Questions about the array below. Counting starts at 0.
1) Report the entry in the bottom-right corner.
2) Report the entry in row 0 and column 2.
3) Report the entry just left of 124.
4) Report the entry at row 1, column 2.
5) Report the entry directly below the largest entry.
6) Report the entry directly below 140.
7) Report the entry at row 2, column 1.
8) Report the entry at row 0, column 1.
[[152 144 120 110]
 [129 154 109 106]
 [138 124 148 140]
 [108 118 102 105]
 [ 99 155 136 134]
 [121 152 104 123]]
1) 123
2) 120
3) 138
4) 109
5) 152
6) 105
7) 124
8) 144

grid =
130,126,122,130,135,143,130,123,109,146,140
131,128,124,128,135,141,129,125,108,143,142
131,128,124,131,132,142,138,124,110,148,145
131,130,126,125,136,142,131,125,108,145,141
130,130,119,130,138,142,130,126,111,143,140
130,128,123,131,134,140,132,118,112,143,139
133,132,125,132,136,136,123,124,103,146,133
132,131,125,129,134,140,129,125,107,143,144
131,129,124,131,131,139,130,126,108,145,138
135,125,121,133,136,141,128,126,110,144,145
130,130,124,128,136,143,129,121,107,144,141
Indices start at 0.
The top-left entry is 130
The entry at row 2, column 1 is 128
The top-right entry: 140
Read off the entry in the bottom-right corner.
A: 141
The entry in row 1 and column 0: 131
Read off the top entry of the column that holds the largest entry.
A: 146
Read off the minimum.
A: 103
The entry just left of the largest entry: 110
Read off the entry in the bottom-left corner.
A: 130
Read off the entry directly above the largest entry.
A: 143
The entry in row 1 and column 2 is 124
Read off the entry just left of the centre entry.
A: 134
Read off the entry at row 2, column 0.
A: 131
The bottom entry of the column that holds the largest entry is 144
The entry directly above the centre entry: 142
The entry in row 1 and column 1: 128
Read off the entry in row 0 and column 2.
A: 122
Read off the entry in row 0 and column 1.
A: 126
The entry directly above the smallest entry -> 112
The bottom entry of the column that holds the smallest entry -> 107
Read off the entry just right of the smallest entry.
A: 146
The entry just left of the smallest entry -> 124

Read these off the row that follows.
1) Report the entry just right of 152.
2) Report the 4th entry.
3) Report the second smallest entry.
[127 152 141 142 138]
1) 141
2) 142
3) 138
